Below is a small trained network, with its code and all its weights. Each question gives an input and a target symbol and asks what happens when units are switched off, that is, made to give their printed mean instead of their output.

import numpy as np


def w(rows, s, z=0):
    codes = np.array(rows[::2]) - 128.0
    scale = np.full(codes.shape[1], s)
    scale[-1] = z or s
    return codes * scale


def f(y):
    return np.maximum(y, 0)


def softmax(a):
    e = np.exp(a - a.max(-1, keepdims=True))
    return e / e.sum(-1, keepdims=True)


def log_softmax(a):
    a = a - a.max(-1, keepdims=True)
    return a - np.log(np.exp(a).sum(-1, keepdims=True))


def net(x, mask):
    ids = ['αβεζμξπψ'.index(c) for c in x.split()]
    T = len(ids)
    res = E[ids] + P[:T]
    r = res
    for j in range(2):
        rows = slice(2 * j, 2 * j + 2)
        q, k, v = (r @ M[0][rows].T for M in (Q, K, V))
        z = softmax(np.where(np.tri(T) > 0, q @ k.T / 2**0.5, -1e9)) @ v
        o = O[0][rows]
        res = res + np.where(mask[j], z, o[:, -1]) @ o[:, :-1]
    y = f(res @ A[0][:, :-1].T + A[0][:, -1])
    res = res + np.where(mask[2:10], y, B[0][:, -1]) @ B[0][:, :-1]
    return log_softmax(res[-1] @ U[:, :-1].T + U[:, -1])


Q, K, V, O, A, B = {}, {}, {}, {}, {}, {}
E = w([
[151,133,131,126,92],'α',
[86,180,83,49,85],'β',
[99,188,129,70,115],'ε',
[143,161,130,183,128],'ζ',
[86,171,135,6,114],'μ',
[124,79,160,126,133],'ξ',
[138,137,178,147,146],'π',
[146,94,123,202,121],'ψ',
],0.02)
P = w([
[133,155,98,119,189],'0',
[147,69,111,100,58],'1',
[42,183,187,108,120],'2',
[139,35,25,151,126],'3',
[142,203,194,86,64],'4',
[30,44,47,133,149],'5',
[232,170,151,145,15],'6',
[49,122,99,86,205],'7',
[180,43,103,213,5],'8',
[141,161,154,147,186],'9',
[148,14,124,117,136],'10',
[106,90,168,94,121],'11',
],0.012)
Q[0] = w([
[230,135,190,104,3],'H0',
[92,152,182,130,138],'H0',
[131,71,100,118,135],'H1',
[130,157,131,117,119],'H1',
],0.013)
K[0] = w([
[109,115,60,119,251],'H0',
[182,58,91,98,73],'H0',
[169,195,162,144,184],'H1',
[142,174,165,162,138],'H1',
],0.012)
V[0] = w([
[180,71,161,67,153],'H0',
[90,215,121,78,120],'H0',
[197,129,8,134,145],'H1',
[198,210,189,137,166],'H1',
],0.018)
O[0] = w([
[248,104,61,113,186,162],'H0',
[153,102,207,59,223,249],'H0',
[99,85,135,82,22,29],'H1',
[118,202,150,230,178,3],'H1',
],0.011,0.0041)
A[0] = w([
[112,82,110,137,161,126],'N0',
[11,68,68,159,109,185],'N1',
[150,102,209,175,130,196],'N2',
[94,149,27,67,67,82],'N3',
[94,80,123,107,146,45],'N4',
[61,118,156,121,141,252],'N5',
[66,143,62,79,138,201],'N6',
[105,90,74,104,129,140],'N7',
],0.011,0.0032)
B[0] = w([
[148,210,106,120,85,183],'N0',
[187,82,198,196,18,204],'N1',
[53,191,67,93,100,206],'N2',
[148,106,171,142,167,255],'N3',
[189,119,152,63,85,185],'N4',
[76,84,23,190,66,206],'N5',
[139,105,165,254,119,213],'N6',
[169,112,2,53,165,187],'N7',
],0.0065,0.0097)
U = w([
[88,115,73,90,82,155],'α',
[50,38,107,48,94,98],'β',
[80,85,181,120,148,97],'ε',
[2,146,90,113,60,96],'ζ',
[212,48,227,134,190,9],'μ',
[191,65,28,118,139,204],'ξ',
[139,177,160,170,141,251],'π',
[114,26,146,152,93,51],'ψ',
],0.0064,0.0033)

Each question gives the input, a string of symbols that net reads in full, and the target symbol t.
The units are the heads (2 rows each of Q, K, V and O) and the neurons (one row each of A and B). Each row of codes is followed by its name. A weight is (code - 128) times the scale printed after its matrix; where a second scale follows, it is the last column's (O, A, B and U).
mask holds one flag per unit, heads first, then neurons. A switched-off unit (its flag False) gives its mean, the last column of its rows in O or B, instead of its output. The means were averaged over made-up inputs and are rounded, as every weight is.
A unit's drop is (log p(t) with every unit on - log p(t) with that unit switched off) / (log p(t) with every unit on - log p(t) with every unit switched off).
The circuit of an input: a set's keep is (log p(t) with only the set's units on - log p(t) with every unit switched off) / (log p(t) with every unit on - log p(t) with every unit switched off). Starting from all 10 units, units are removed one at a time, each time the one whose removal leaves the highest keep (on an exact tie, the one counted first), for as long as the keep stays at least 0.8.
units of the circuit, in order: the units of the circuit, biggest drop first
k most important neurons: the k neurons with the biggest drops, biggest first
drop of u: that unit's drop, to one decimal
input β ξ ψ ε, target ψ: 4 most important neurons -> (N1 N6 N3 N2)
input ξ ζ β ε μ π, target μ: units of the circuit, in order -> (H0)
input β β β ξ ζ ξ π, target ξ: units of the circuit, in order -> (H0 H1)
input ξ α α μ μ π β ψ β π ξ, target π: units of the circuit, in order -> (H1 N2)
input β ψ ε, target ψ: 2 most important neurons -> (N1 N3)
input ζ ψ α ξ, target ζ: units of the circuit, in order -> (H1 H0 N2)
input β α ξ α ψ ξ, target ψ: 3 most important neurons -> (N1 N6 N2)
input β ψ ε ψ ξ, target ψ: 2 most important neurons -> (N1 N3)
input ψ ψ ξ β ψ ψ, target ψ: units of the circuit, in order -> (N1 H0)
input β ξ π β ξ β ξ, target β: units of the circuit, in order -> (H0 N2 H1 N5)
input ζ π β, target π: units of the circuit, in order -> (H1 N6)
input ξ π μ ψ π π π π π ξ, target π: units of the circuit, in order -> (H1 H0)
input ψ ψ ξ β ξ β μ, target β: units of the circuit, in order -> (H0 H1)
input ξ ξ ξ β ε ψ ζ ξ, target ζ: units of the circuit, in order -> (H0 N5)
input β ξ π ψ β π, target β: units of the circuit, in order -> (H0 N5 N2 N6)
input ξ μ ξ ξ ξ ξ ξ ξ ξ μ, target ξ: units of the circuit, in order -> (H0 H1)
input μ ξ ψ, target ξ: units of the circuit, in order -> (H0)
input π ψ ψ β, target ψ: units of the circuit, in order -> (H0 N1 N6)
input ψ ε β ψ α, target ψ: 2 most important neurons -> (N1 N3)
input ψ ψ β ξ α, target ψ: 3 most important neurons -> (N3 N1 N2)
input ψ ψ μ, target ψ: 3 most important neurons -> (N1 N3 N6)
input ξ ξ ε α ε, target ξ: most important neuron -> (N7)
input ξ π ζ ψ μ β ζ π, target ζ: 2 most important neurons -> (N5 N3)
input μ ζ β ξ β ψ, target β: drop of N4 -> 0.1
input ζ ξ ψ ε β ζ, target β: drop of H1 -> 0.1
input β ξ ξ ξ ξ ξ π π ξ ξ, target ξ: drop of H0 -> 0.8
input β μ ξ β μ β β, target β: drop of H0 -> 0.8
